Below are the code and all the weights of a small trained network. Each question names an input and a target symbol and asks about switching units off, where a switched-off unit gives its printed mean instead of its output.

import numpy as np


def w(rows, s, z=0):
    codes = np.array(rows[::2]) - 128.0
    scale = np.full(codes.shape[1], s)
    scale[-1] = z or s
    return codes * scale


def f(y):
    return y / 2 * (1 + np.tanh(0.7978845608 * (y + 0.044715 * y**3)))


def softmax(a):
    e = np.exp(a - a.max(-1, keepdims=True))
    return e / e.sum(-1, keepdims=True)


def log_softmax(a):
    a = a - a.max(-1, keepdims=True)
    return a - np.log(np.exp(a).sum(-1, keepdims=True))


def net(x, mask):
    ids = ['αγδζημξσψω'.index(c) for c in x.split()]
    T = len(ids)
    res = E[ids] + P[:T]
    u = 0
    for l in range(2):
        r = res
        for j in range(2):
            rows = slice(2 * j, 2 * j + 2)
            q, k, v = (r @ M[l][rows].T for M in (Q, K, V))
            z = softmax(np.where(np.tri(T) > 0, q @ k.T / 2**0.5, -1e9)) @ v
            o = O[l][rows]
            res = res + np.where(mask[u + j], z, o[:, -1]) @ o[:, :-1]
        u += 2
        y = f(res @ A[l][:, :-1].T + A[l][:, -1])
        res = res + np.where(mask[u : u + 8], y, B[l][:, -1]) @ B[l][:, :-1]
        u += 8
    return log_softmax(res[-1] @ U[:, :-1].T + U[:, -1])


Q, K, V, O, A, B = {}, {}, {}, {}, {}, {}
E = w([
[30,56,142,180,68,57,108,43,176],'α',
[151,144,56,200,88,117,169,211,4],'γ',
[37,85,176,112,97,147,92,111,90],'δ',
[115,177,113,207,22,106,60,152,43],'ζ',
[138,44,144,183,202,201,174,156,90],'η',
[76,211,81,228,119,161,173,161,126],'μ',
[67,80,171,125,181,200,163,87,137],'ξ',
[89,74,224,90,167,218,92,162,35],'σ',
[152,65,190,254,158,207,70,119,216],'ψ',
[218,107,99,98,71,165,162,37,96],'ω',
],0.0073)
P = w([
[62,4,57,124,95,176,129,178,121],'0',
[87,39,64,255,120,125,113,58,29],'1',
[181,100,94,95,228,51,49,122,172],'2',
[109,79,157,174,35,149,208,130,159],'3',
[89,109,131,235,117,156,123,42,8],'4',
[201,161,134,69,223,90,56,125,166],'5',
[146,132,191,169,27,193,206,121,161],'6',
[103,176,162,225,127,201,127,34,6],'7',
[228,228,158,47,220,138,54,110,175],'8',
[175,193,212,150,26,243,213,108,173],'9',
[116,230,209,204,136,254,118,25,7],'10',
],0.0083)
Q[0] = w([
[101,84,173,211,8,211,212,104,107],'0.h1',
[122,128,101,166,164,149,72,52,60],'0.h1',
[102,149,86,157,198,122,66,48,63],'0.h2',
[88,94,180,228,74,210,155,69,69],'0.h2',
],0.016)
K[0] = w([
[192,241,136,129,106,134,149,116,111],'0.h1',
[152,125,232,102,191,246,95,121,175],'0.h1',
[152,111,216,113,161,175,108,105,172],'0.h2',
[181,229,142,106,115,175,136,113,128],'0.h2',
],0.014)
V[0] = w([
[97,141,133,120,41,102,16,170,104],'0.h1',
[103,122,153,108,99,101,121,5,192],'0.h1',
[180,89,128,54,97,123,143,96,67],'0.h2',
[207,96,110,187,91,123,85,109,163],'0.h2',
],0.011)
O[0] = w([
[140,181,86,101,38,167,13,195,116,84],'0.h1',
[92,151,2,149,206,183,119,30,171,168],'0.h1',
[195,69,94,28,124,138,130,25,70,201],'0.h2',
[234,97,164,184,140,158,68,86,190,253],'0.h2',
],0.0089,0.0055)
A[0] = w([
[2,122,191,207,146,137,139,153,94,124],'0.n1',
[60,127,105,156,67,215,88,190,135,196],'0.n2',
[117,135,246,138,75,82,164,183,120,236],'0.n3',
[42,86,76,55,77,150,184,134,41,158],'0.n4',
[9,124,73,133,102,139,184,161,121,194],'0.n5',
[175,129,85,42,198,107,102,123,138,253],'0.n6',
[180,114,138,135,214,48,123,124,161,146],'0.n7',
[184,198,152,135,124,82,88,146,191,148],'0.n8',
],0.0094,0.0027)
B[0] = w([
[103,172,28,167,221,139,134,254,112,181],'0.n1',
[118,192,112,162,41,132,89,165,194,176],'0.n2',
[214,99,167,172,97,77,169,224,135,189],'0.n3',
[85,60,135,42,107,199,144,173,90,171],'0.n4',
[34,169,88,64,85,30,207,116,184,133],'0.n5',
[127,141,168,141,158,124,75,194,172,254],'0.n6',
[104,185,178,20,58,146,108,179,79,212],'0.n7',
[113,85,130,60,201,93,133,131,69,194],'0.n8',
],0.0081,0.0054)
Q[1] = w([
[69,84,3,223,111,201,242,77,49],'1.h1',
[147,66,98,215,23,239,191,117,107],'1.h1',
[194,194,179,10,213,72,5,174,128],'1.h2',
[168,26,81,222,169,219,98,132,115],'1.h2',
],0.0053)
K[1] = w([
[103,233,182,167,200,82,171,60,20],'1.h1',
[201,250,230,168,96,108,150,56,113],'1.h1',
[99,133,145,14,109,117,41,230,85],'1.h2',
[209,60,181,154,188,255,81,80,129],'1.h2',
],0.0043)
V[1] = w([
[66,184,98,180,156,36,252,147,200],'1.h1',
[65,71,114,37,132,144,223,93,114],'1.h1',
[185,108,141,165,254,23,103,99,32],'1.h2',
[226,49,159,144,124,125,191,188,138],'1.h2',
],0.0049)
O[1] = w([
[198,64,56,97,208,151,254,157,99,1],'1.h1',
[170,137,216,181,169,85,162,108,217,130],'1.h1',
[175,175,152,54,66,220,189,205,155,91],'1.h2',
[152,112,188,189,119,236,106,79,85,206],'1.h2',
],0.0054,0.0074)
A[1] = w([
[59,155,91,116,81,147,242,114,177,254],'1.n1',
[196,152,139,201,113,155,157,92,234,104],'1.n2',
[152,132,138,199,68,191,126,100,14,85],'1.n3',
[163,168,246,192,74,90,44,179,164,118],'1.n4',
[121,218,133,125,35,126,1,123,159,125],'1.n5',
[90,131,84,89,62,171,114,197,42,169],'1.n6',
[86,169,63,214,199,121,88,94,156,125],'1.n7',
[161,72,205,146,186,116,51,65,65,129],'1.n8',
],0.0055,0.0045)
B[1] = w([
[150,71,111,132,48,130,46,60,55,142],'1.n1',
[80,124,136,143,99,122,92,135,32,177],'1.n2',
[165,51,176,66,156,155,111,86,235,202],'1.n3',
[156,180,14,43,89,137,210,105,148,224],'1.n4',
[40,138,138,145,216,123,231,69,173,210],'1.n5',
[82,196,221,100,175,94,130,147,124,162],'1.n6',
[220,63,106,3,103,77,82,124,192,163],'1.n7',
[107,166,80,214,42,115,169,106,84,249],'1.n8',
],0.0069,0.012)
U = w([
[175,95,111,93,102,46,88,113,166,2],'α',
[203,101,154,70,63,109,176,156,159,34],'γ',
[15,152,109,139,132,108,48,129,65,53],'δ',
[89,209,122,91,132,109,197,110,186,101],'ζ',
[130,98,254,211,210,62,191,144,176,118],'η',
[132,214,79,242,66,97,141,187,79,136],'μ',
[105,80,42,74,165,145,213,117,62,36],'ξ',
[73,163,211,81,136,119,89,180,18,192],'σ',
[180,116,90,132,189,190,37,194,239,187],'ψ',
[134,65,163,155,63,201,110,54,111,233],'ω',
],0.0052,0.004)

Each question gives the input, a string of symbols that net reads in full, and the target symbol t.
The units are the heads (2 rows each of Q, K, V and O) and the neurons (one row each of A and B). Each row of codes is followed by its name. A weight is (code - 128) times the scale printed after its matrix; where a second scale follows, it is the last column's (O, A, B and U).
mask holds one flag per unit, layer by layer, with each layer's heads first. A switched-off unit (its flag False) gives its mean, the last column of its rows in O or B, instead of its output. The means were averaged over made-up inputs and are rounded, as every weight is.
A unit's drop is (log p(t) with every unit on - log p(t) with that unit switched off) / (log p(t) with every unit on - log p(t) with every unit switched off).
The circuit of an input: a set's keep is (log p(t) with only the set's units on - log p(t) with every unit switched off) / (log p(t) with every unit on - log p(t) with every unit switched off). Starting from the 12 units with the biggest drops (on a tie, the unit counted first), units are removed one at a time, each time the one whose removal leaves the highest keep (on an exact tie, the one counted first), for as long as the keep stays at least 0.8.
units of the circuit, in order: the units of the circuit, biggest drop first
top k neurons: the k neurons with the biggest drops, biggest first
which heads matter: for each layer, one digit per head in row order, 1 if its drop is at least 0.15 and else 0, layers parted by /
input ω ω ψ δ ψ ξ γ ψ ξ ψ, target γ: units of the circuit, in order : 0.h1, 0.n3, 1.n4
input ξ ω μ ω ω ψ, target η: which heads matter : 01 / 10
input γ ω ψ δ γ ω ω ω ψ, target ω: units of the circuit, in order : 0.h1, 1.h2, 0.n3
input α δ ψ η, target η: which heads matter : 11 / 10
input ξ ω ω σ ω ω σ ω μ σ, target μ: which heads matter : 01 / 00
input δ ξ ξ, target α: top 4 neurons : 1.n7, 0.n4, 0.n5, 0.n2
input ξ ω ω, target η: which heads matter : 01 / 10
input ω ξ ψ ω δ ω ζ, target ζ: units of the circuit, in order : 0.h1, 1.n5, 0.n2, 1.n4
input ξ ω ψ ω ω ω ψ γ ψ ψ μ, target ψ: units of the circuit, in order : 0.h2, 0.n1, 1.n7
input ξ μ ω γ, target γ: top 3 neurons : 0.n3, 1.n3, 1.n4
input α ω ω ω μ ξ ψ, target μ: units of the circuit, in order : 0.h2, 0.n1, 1.n3
input δ ξ δ ξ η, target ξ: top 2 neurons : 0.n1, 0.n5
input ζ σ ξ, target δ: units of the circuit, in order : 0.h1, 0.n2, 1.h2, 1.h1
input α ξ ω δ μ η, target ψ: which heads matter : 11 / 10
input ψ μ δ, target σ: which heads matter : 01 / 10
input ω ψ α α ξ, target ξ: units of the circuit, in order : 0.h2, 1.h1, 0.n1, 0.h1
input ξ ω δ σ ψ ω ω ζ α, target η: units of the circuit, in order : 0.h2, 1.h1, 0.n5, 0.n4
input ψ ψ ω, target σ: top 2 neurons : 0.n7, 0.n8
input δ ζ δ ω ξ ψ ω ω ψ, target α: which heads matter : 11 / 01
input μ α ω δ ξ η, target ξ: units of the circuit, in order : 0.h2, 1.h1, 0.n1, 0.n2
input ζ μ σ, target δ: units of the circuit, in order : 0.h1, 1.h2, 0.n2, 1.h1
input ψ μ ω ω ω α ψ ζ α ψ, target ζ: which heads matter : 10 / 00
input ω ξ ψ, target ζ: which heads matter : 00 / 10
input ξ ξ ξ ζ γ ψ ξ ξ ω ζ, target ζ: units of the circuit, in order : 0.h1, 1.n5, 0.n2
input η ξ ω ω ω σ α ξ ξ μ σ, target σ: units of the circuit, in order : 0.h2, 1.n6, 0.n4
input ζ ω ω γ ψ ω δ σ ψ, target δ: top 2 neurons : 0.n2, 0.n8
input α ζ δ, target ψ: top 3 neurons : 0.n5, 0.n6, 1.n8
